Facts:
sesis (φ funak, stetik) (δ 400)
skunes (δ 938)
skistik (δ 829)
breke (φ bresku) (δ 400)
linak (φ deflol, stemir, trukimon) (δ 400)
klubro (φ subros, plizer) (δ 644)
flatre (φ skesas, bolik) (β zuses, stutu) (δ 938)
kife (φ suzar, flufal) (δ 410)
besku (φ skunes, mistol, grostu) (δ 410)
rubu (φ drizuk) (β flatre) (δ 938)
drufim (φ linak, pletik) (β fevok, sketror) (δ 829)
butro (φ drodim) (δ 400)
trufor (φ plaflol) (δ 644)
gruzos (φ griskem, flogra) (δ 410)
skeliklir (φ flatre) (δ 410)
dronis (φ muflur) (δ 938)
tastuska (β rutril) (δ 644)
triplas (φ stetik, flikon) (β rusidris) (δ 829)
brubas (φ divur) (δ 400)
nesku (φ flogra) (δ 410)
treze (δ 400)
balik (φ stetik, tudriklek) (δ 400)
klera (δ 644)
keminir (φ bufun, drodim) (δ 410)
lanil (φ skesas, treze) (β flatre) (δ 644)
vabam (φ dovul, lenar) (δ 410)
subros (φ rafli) (δ 644)
suklum (φ tastuska, butro) (β klubro) (δ 938)
tudriklek (φ plaflol) (β veskekur) (δ 400)
klefar (φ dronis) (δ 938)
deflol (φ klera) (δ 410)
muflur (φ gikluk) (δ 400)
notris (φ kefolo, gruzos) (δ 829)
giklor (φ bolik) (δ 938)
greflar (φ stemir, stetik) (δ 400)
flugur (φ poro) (δ 410)
biklur (φ veskekur) (β trobol) (δ 644)
beri (φ sesis) (δ 938)
ludra (φ skikamik) (β zuses) (δ 400)
biflom (φ deflol, kuzuril) (δ 400)
skesas (φ drodim, klera) (δ 829)
funes (φ suklum, tidror, broste) (δ 400)
mita (φ dogos, klera, flatre) (δ 829)
klimor (φ tugram) (δ 400)
bronovir (φ plizer, klera) (δ 410)
plaflol (δ 938)
guflon (φ dogos, leski) (δ 644)
rutril (β nugrur, sobrun, zelem) (δ 644)
natek (φ maskal, trukimon, klera, flatre) (δ 829)
gradra (φ skistik, trufor) (δ 644)
sigrudrem (β zunik) (δ 644)
busebo (φ tastuska) (δ 829)
ribruk (φ drufim) (δ 410)
paplo (φ kloklel) (δ 400)
flostom (φ tugram, stagror) (δ 938)
skotir (φ dovul, flikon) (δ 400)
grubrom (φ gikluk, guflon) (δ 644)
kuzuril (φ leski) (δ 400)
piva (φ flogra) (δ 644)
kluvufo (φ dovul, reraklas) (δ 644)
lugubrus (φ piva) (β sopom) (δ 410)
flikon (φ maskal, stemir) (δ 938)
plives (φ studrikles, funak, veskekur) (δ 410)
broste (φ sopom) (δ 829)
veskekur (δ 410)
sopom (φ plaflol) (β flostom) (δ 829)
klire (φ skunes, stetik, klera) (δ 938)
bobre (φ besku, datrugir) (δ 829)
sketror (φ stetik) (δ 410)
mebro (φ zuses) (δ 938)
ziklur (φ skunes, trukimon, skikamik, tudriklek) (δ 829)
kloklel (φ natek, klera) (δ 400)
genak (φ rarusku) (δ 400)
plopi (β klubro) (δ 829)
mogetol (δ 410)
rarusku (φ leski) (δ 644)
trakir (φ feru, funak, veskekur, tastuska) (β sketror) (δ 400)
dogos (δ 410)
zuses (φ trukimon, klera) (δ 410)
drodim (δ 829)
ziran (φ bolik) (δ 938)
brubras (φ sesis, sketror) (δ 410)
dovul (φ mogetol) (δ 938)
tidror (δ 410)
stutu (δ 829)
poro (φ ziklur, veskekur) (δ 410)
trobol (φ brubas, trufor, piva) (β klubro, pluflafli) (δ 938)
stetik (δ 410)
meklu (φ skikamik, klera, stutu) (δ 400)
studrikles (φ tugram, natek) (δ 400)
lenar (φ plives, stetik, busebo) (δ 400)
tugram (φ klera) (δ 829)
koluses (φ kluvufo, broste) (δ 410)
pletik (φ gikluk, leski) (δ 400)
skozar (β staga) (δ 400)
braror (φ pluflafli) (β flostom, veskekur) (δ 410)
beza (φ bigepim, stagror) (δ 410)
dugrer (φ skesas, zesol) (δ 400)
zelem (φ dokles, paplo, flogra, busebo) (δ 938)
griskem (φ nikim, bresku) (β nugrur, klubro) (δ 410)
greflos (φ ziklur) (β staga, trobol) (δ 410)
leski (φ stemir, funak, plaflol) (δ 938)
rafli (φ nikim, divur, natek, flogra) (δ 410)
feru (δ 400)
plizer (φ dovul) (β veskekur) (δ 644)
skedrul (φ braror, droduk) (β suklum) (δ 938)
kodu (φ deflol, tugram) (δ 400)
bolik (φ deflol, busebo) (δ 829)
varus (β plopi) (δ 410)
ruvu (φ greflos, funak, plaflol) (δ 400)
gruluk (φ nikim, drifu) (δ 410)
skikamik (φ deflol) (δ 410)
flogra (δ 644)
drifu (φ skesas) (δ 410)
maril (φ bufun) (δ 938)
mistol (φ sigrudrem) (δ 400)
sobrun (φ mistol) (β pluflafli) (δ 400)
trastabra (φ griskem, gruzos, klera, balik) (δ 938)
kefolo (δ 400)
nifar (φ busebo, stutu) (δ 938)
grostu (δ 938)
trukimon (δ 400)
funak (φ dogos, trukimon, flogra) (β drutram) (δ 938)
fevok (φ sigrudrem, flogra) (β suskun) (δ 644)
drizuk (φ plutridre) (β sopom) (δ 644)
britem (φ skikamik) (δ 938)
divur (φ butro) (δ 644)
flila (φ dogos, nupluk, skikamik) (β drizuk, veskekur) (δ 400)
suzar (φ sesis, drodim, mita) (δ 829)
zesol (φ trukimon, kloklel, greflar) (δ 644)
stemir (φ trukimon, mogetol) (δ 938)
reraklas (β klubro, staga, flostom) (δ 410)
dokles (φ kefolo, brubas, pluflafli) (β flostom) (δ 400)
pluflafli (φ bufun, nesku) (δ 829)
stagror (β tudriklek, zunik) (δ 644)
nupluk (β zunik) (δ 644)
stuziflas (φ poro, flila) (δ 400)
tenen (φ triplas, lanil, trastabra, stagror) (δ 400)
maskal (φ flogra) (β pluflafli) (δ 829)
pibrir (φ natek) (δ 938)
pluti (φ skunes, tenen, klera, stutu) (δ 829)
mifa (φ sesis, gruzos) (δ 829)
skufu (φ tugram, linak, gana) (δ 410)
floda (φ plutridre, divur) (δ 938)
sifal (φ flatre) (δ 400)
raskis (φ busebo) (β stutu, zunik) (δ 644)
bufun (δ 410)
pibrik (φ sesis) (δ 938)
gana (φ skotir, stetik) (δ 644)
muskel (φ funes, bufun, pluflafli, tidror) (δ 410)
fedon (φ plutridre, skotir, drodim) (β klubro) (δ 829)
drutram (δ 400)
nugrur (φ kloklel, mita) (β suskun) (δ 938)
suskun (φ mogetol) (β pluflafli, genak) (δ 644)
tokol (φ funak, plizer, drutram, grostu) (δ 644)
rusidris (φ mogetol) (β klubro, staga, sobrun) (δ 829)
testas (φ deflol, breke) (δ 410)
datrugir (δ 400)
nikim (δ 829)
vebrukla (φ gruluk, bronovir) (δ 644)
bigepim (φ ludregren, droduk) (δ 644)
ludregren (φ skotir, bresku) (β kloklel) (δ 400)
droduk (φ skikamik, ziran) (δ 938)
gikluk (φ nikim, stemir) (δ 644)
plutridre (φ stemir, flatre, flogra) (δ 938)
zunik (φ leski, ludra) (δ 938)
zagas (φ datrugir) (β staga, maril, genak) (δ 938)
staga (φ stetik, bolik) (δ 644)
beflam (φ muflur) (δ 938)
bresku (φ tastuska) (δ 400)
flufal (φ sesis, pibrik) (δ 410)
stetrade (β pibrik) (δ 938)
skoplik (φ muflur, plaflol) (δ 938)

Known rows:
kloklel: [ 24  19  24  12 -37  17 -25 -38  32  23  44  27 -32  31  -7 -47  17  -3
 -12  28   0   0 -29   3 -26  14   0 -27  36 -14 -35 -22   3]
bolik: [ 46 -17  24 -15  31 -36 -51 -13   9   2  -7 -14  37 -42  10 -33 -35  -7
  28 -15  -1  24  24  16  16  16  22  -3 -12 -28  -4 -11  15]
studrikles: [ 32   9   4  24 -32  10 -14 -19  -1  20  25  31 -20  16  13 -38  11 -11
  -8  12   6  11 -18   5 -21  13   3 -25  18 -17 -16 -27   5]
kefolo: [ 35  -4 -10  33 -30   8   2 -13 -22  18  14  34 -17   6  28 -26  11 -18
  -3   3   4  14 -16   8 -15  11   1 -21   9 -20  -9 -31   6]
grostu: [ 15   7 -27  16  21  30   7  18  -5   6   8  10 -42  -3   7 -13   1   4
 -11   2  28   0  18  31  -4  11  19  22  -2 -14  -5  -1 -14]
rafli: [ -5  40 -12  39  24 -13  23   9 -14  13   1  22  27  -3  -2 -33  12  -1
   3  -6 -19 -14  18  10 -48   5  19 -36  16   3 -23  15 -32]
linak: [ 52  12  16  23 -29 -13 -50  28 -17  36  25  25 -14  19  27 -49  -5   0
  12  16  30   6   4  -5 -23  16 -12 -44   7 -14  -3 -38  -9]
floda: [ 16  23 -27  13  27  19   3  14  -9   5  14  12 -37  -5   8 -15  -4   2
   0   2  24  -1  23  33  -5  14  26  22   0   2 -12  -9 -10]
divur: [  4  -7  -4 -11   4 -10  32  10  -9 -16  17  31  -8   1   3  18   7   0
  40  22   1  20 -19  12  -4   6  26 -20  -7  -1   3   6  -4]
maril: [ 14   9 -27  18  26  30  10  13  -5   3  16  11 -36  -2   7 -10  -1   2
  -7  -5  26   3  19  31   1  11  21  25   3 -10  -6  -5  -9]
braror: [ 13  -3 -19  40  29  -9  20  18  -8   2  18  17  21  -4  -1 -14  15  -7
 -12 -27   0  -9  -2  -3 -33  -5   8 -27  15 -16  -6  15 -17]
datrugir: [ 37  -3  -9  33 -30   8  -2 -11 -23  19  16  32 -19   5  26 -26  13 -17
  -4   2   9  18 -19   7 -16  10   3 -21   7 -22  -8 -28   6]
muflur: [ 27   5 -13  39 -29  -1 -20  -1 -23  14  27  26 -28   1  21 -31  10 -19
  12  -8  19  16 -16  -5 -24  11   5 -28  -2   9 -11 -34  26]
flostom: [ 16  12 -18  13  24  29  -3  15   8   8  13  11 -39   2   1 -15  -2   6
 -14   3  29  -2  19  31  -2  11  17  23   4 -14  -8  -4  -9]
stuziflas: [ 39  -3  -9  35 -30   3  -8  -6 -19  22  17  34 -13  10  26 -30  10 -13
  -3   0   9  16 -11   9 -14  15  -1 -23   6 -21  -4 -32  10]
balik: [ 28 -18 -35   4 -28  -1 -57 -18 -24   8 -13  39 -20  -9  47 -49   3 -15
  -8  32   5  -1 -32  -1 -34  -3  -1 -13  10 -40 -12 -17  -3]
feru: [ 36  -2  -9  33 -31   9  -3 -12 -24  16  17  31 -19   6  27 -28  12 -16
  -5   3   8  14 -18   6 -14  10   2 -22   7 -19  -9 -29   5]

Rows:
No name comes twice in this set of rows, the named rows included.
[ 24 -36 -17 -10   7  -6 -64  -5 -26   1 -23 -13  -8 -46  13 -35   3  -4
  36  21 -17 -16  -3  -9 -12   4  14   9  -1 -46 -39  13 -22] : triplas
[ 37 -27  27  23 -13   3 -38  22   4  22 -15 -24   1 -19 -18 -27  10  12
  18   4  -7   3  37   8  14  17 -15 -19 -12 -56  -3   7 -13] : ziklur
[  6   7 -20  37  29 -12  12  16  -9   6   9  16  24  -5   0 -23  12  -3
  -9 -17  -5 -12   5  -1 -40  -2   7 -32  15 -13  -7  16 -22] : lugubrus
[  4  48  14  28 -15 -11  -2  -8 -30  26 -42   0  16 -29  -5 -43  11  10
  54  27 -47  -3  53  30 -11  33  25 -18 -11 -12 -43   2 -30] : maskal
[  6  41 -21  12  25  19   7   9  -9  13 -13  20 -16  -4  17 -28 -11   7
  -2  12  15   3  40  46  -9  19  30  18  -4  -7  -8  -9 -20] : zelem
[  6   6   8  21  22   4  -3  -4  36   8  38   9   5  16 -30 -28  15   6
 -25  -6  -4 -22 -15 -12 -42 -11   3 -33  41 -19 -27  26 -25] : bronovir
[  5 -30 -28 -41   8 -12 -26  16 -18 -21  -7  34 -13 -11  28   0  -6   6
  35  50   7   0 -36  -1 -27  -9  18 -11  -3 -32  -2  18 -29] : gana
[ 22 -17   9  -5  -5  -4  23  49 -30   7  27  10 -32  12   5  15  10  13
  43  35  20   6 -22 -14  -6   7  13 -30  -9 -16  -5   9 -40] : suskun
[  5  16 -14  25  40 -19  -2   6   2   0  26  14  20  -6  -2 -27   3  -6
   0 -23   2 -14  -3  -9 -45  -4  21 -29  22   7 -20  11 -12] : skeliklir
[  7   3 -22 -20  25  31 -45  -2  27   4  10  14 -45   4   3 -32  -7  13
 -21  32  24 -20   3  23 -18   0  11  25  22 -31 -20   7 -26] : klire
[  7  14  19  22  16   3 -15  12  41  16  40   5   1  22 -30 -36  14  14
 -19   6   1 -29  -6 -16 -50  -8  -3 -42  40 -21 -25  25 -35] : zuses

Now the same things, written a new way:
Known rows:
skikamik: [-14  30  -3 -10  11 -15  31 -19  36 -17   0  -8 -53 -13]
zelem: [ -3 -25 -23  -3   2  22 -23  -5 -28   0 -21   2   2  -8]
skesas: [ 14  36   2   6  30 -47  18 -22  12   3  19   9 -21 -50]
nesku: [  1  -5  -6 -15  56  38   0  13 -54   5  -1   3  11 -26]
sobrun: [ 19 -34 -33   8 -30  -5 -18  13 -10 -15   2   5  23  16]
pibrir: [  3 -20 -10   6  -7   5 -18 -20 -13  -2 -17  -7   3  -4]
brubras: [ -6  13  24 -19   3  -2  18   7 -16  15   4  -1 -24 -15]
pibrik: [ -2 -20   0 -14 -30   0 -22   1 -35  17 -17  -1 -12  -3]
gana: [-12   6  34 -22 -14  -2  17   2 -36  26   0  -9 -24 -12]
sketror: [ -2  13  44 -24 -12 -14  19  11 -45  33   7   0 -18 -21]
skufu: [ -6  16  17  -8  14  -5  20  -6   3   2   3  -6 -23 -13]
greflos: [ -8  21  18 -10  15   3  17   0  17  -1   2  -4 -20  -4]
reraklas: [-31  18  19  10  18   6  30   5  15  12   8   4   9   5]
veskekur: [-32  18  21   9  18   5  27   6  16  11   7   3   5   8]
varus: [-27  19  22   8  19   4  28   6  10  11   6   3   3   3]
stutu: [-13  43  15  14  31 -24  10  11  40  14  18  22   6  -6]
treze: [  3 -32 -28  28 -28  -1  -5  17  -1  -5   8  11  47  29]

Rows:
No name comes twice in this set of rows, the named rows included.
[  8  14   9   8  17 -34  41 -49  -7  -7  12 -16 -28 -45] : deflol
[-14  19   2 -12  22   8  18   4  -1   0   3   0 -23 -10] : griskem
[ 26  36  11   4  35 -40   7 -18   6   4  18   6 -12 -46] : mita
[  2   3  -2 -13  43  24  10   3 -33   0   0  -1  -3 -24] : rafli
[ 12  43  14   5  31 -38   9  -9  22   6  18  11 -14 -35] : pluti
[ 25 -31 -27   7 -31  -4 -19  12  -7 -17   3   2  26  22] : genak
[ 38 -43   2 -16 -61 -20 -26  30 -71  19   8   7  24   1] : sesis
[ 19 -35 -20  -6 -50 -16 -14  21 -37   2   4   8  14   6] : lenar
[-11  13  20 -11  12  14  14  -5   9  -1  -5 -14 -21   6] : grubrom
[ 47 -40   5  -2 -47 -11 -27  18 -49   6   8  -1  37  10] : greflar
[-17  10  23 -21  -9  -1  23   0 -28  18  -1  -7 -33 -13] : staga
[-49  17   5   6  10  15  33   2  14  11   0   0 -10  11] : tastuska
[-13  19   5  -9  16  -3  24  -7   2  -1   3  -3 -30 -16] : drifu

Now the same things, written a new way:
Known rows:
feru: [ -4 -40 -12 -42   8 -10 -26   3 -29  -1  -3 -16  23  52]
biflom: [  3 -42   3 -43   5 -31 -21  29 -27   5  -3 -11  23  33]
tudriklek: [  3 -40  32 -47 -27  -8 -25  13 -41   9  11 -34  19  36]
datrugir: [ -4 -42 -12 -40   8 -11 -24   4 -29  -2  -1 -15  24  50]
drifu: [-29   7 -29  29 -50  11  -8  29  11 -24  -3  44 -13  -8]
varus: [-35  -2 -35  36 -35  24 -20  21  16 -19 -13  33 -28   7]
tidror: [-33  -3 -37  37 -34  26 -20  21  15 -21 -10  34 -26   7]
greflos: [-32   0 -24  29 -40  11 -18  35  15 -14  -8  36 -25 -12]
gradra: [ 26   8   6  23  24  34  15  -5 -50  -6 -44  -9  10 -42]
zesol: [ 16  18  11  20  30  25  18  -5 -50  -1 -62  -4   8 -40]
drufim: [ 10  30  -4  56   0 -44 -31 -25  16  14  32 -44   8 -10]
sopom: [ 18  26  21  58 -32 -23 -30 -25   5  20  46 -66   1  -8]
mita: [  7  39  -9  61  -8 -55  -2 -26   0   9  29 -42   0   2]
ziklur: [ 15  24  -5  60   9 -50 -30 -12  19  19  20 -49  -5  -9]
skesas: [  8  44 -18  60 -14 -53   5 -26  -3  -1  42 -41  11   3]
dronis: [  7   4  40 -29  11  19  48 -15  55  19  37   5  -5  -2]
maril: [  6   5  27 -29  21  17  49 -19  56  14  37   9  -7  -1]

Rows:
No name comes twice in this set of rows, the named rows included.
[ -2  39  -3  55   9 -43 -38 -33  22  14  20 -35  20  -8] : rusidris
[ -7   8  19 -45  32  12  44 -18  44   6  62   2 -25 -17] : beri
[-12 -39  -3 -38  12 -18 -27   2 -29   7 -17 -15  20  52] : trukimon
[ 27  11  -3  19  23  33  17  -7 -50  -9 -38   1  18 -47] : divur
[  2  32 -19  41   6 -45 -33 -30   5   6  59 -43  -6 -22] : mifa
[ 32  -3 -11  24  29  34   9 -34 -53  11 -62   6  -8 -32] : flogra
[  9  27 -24  60   4 -29 -27 -39  13   2  42 -47   7   7] : drodim
[ 20  11   6  20  28  32  13  -5 -51  -6 -47  -8   8 -44] : tokol
[  1 -39  21 -49 -16 -13 -25  11 -40   9   9 -24  19  31] : ruvu
[ 27   8   2  22  30  31  13   1 -48  -4 -44  -5  13 -46] : bigepim
[-12   9  16 -48  36  11  42 -19  41   4  72   3 -29 -22] : pibrik
[-36  -4 -35  38 -32  24 -21  22  14 -17 -13  31 -31   6] : dogos
[  4 -53  -1 -41  18 -34 -22  40 -22  11  -3 -15  15  28] : ludra
[ 14 -22   0 -68  -5 -23 -35  17 -24 -19 -10 -15  21  35] : lenar
[  1 -39  -1 -50  -4 -20 -25  14 -32   0   8 -13  26  35] : trakir

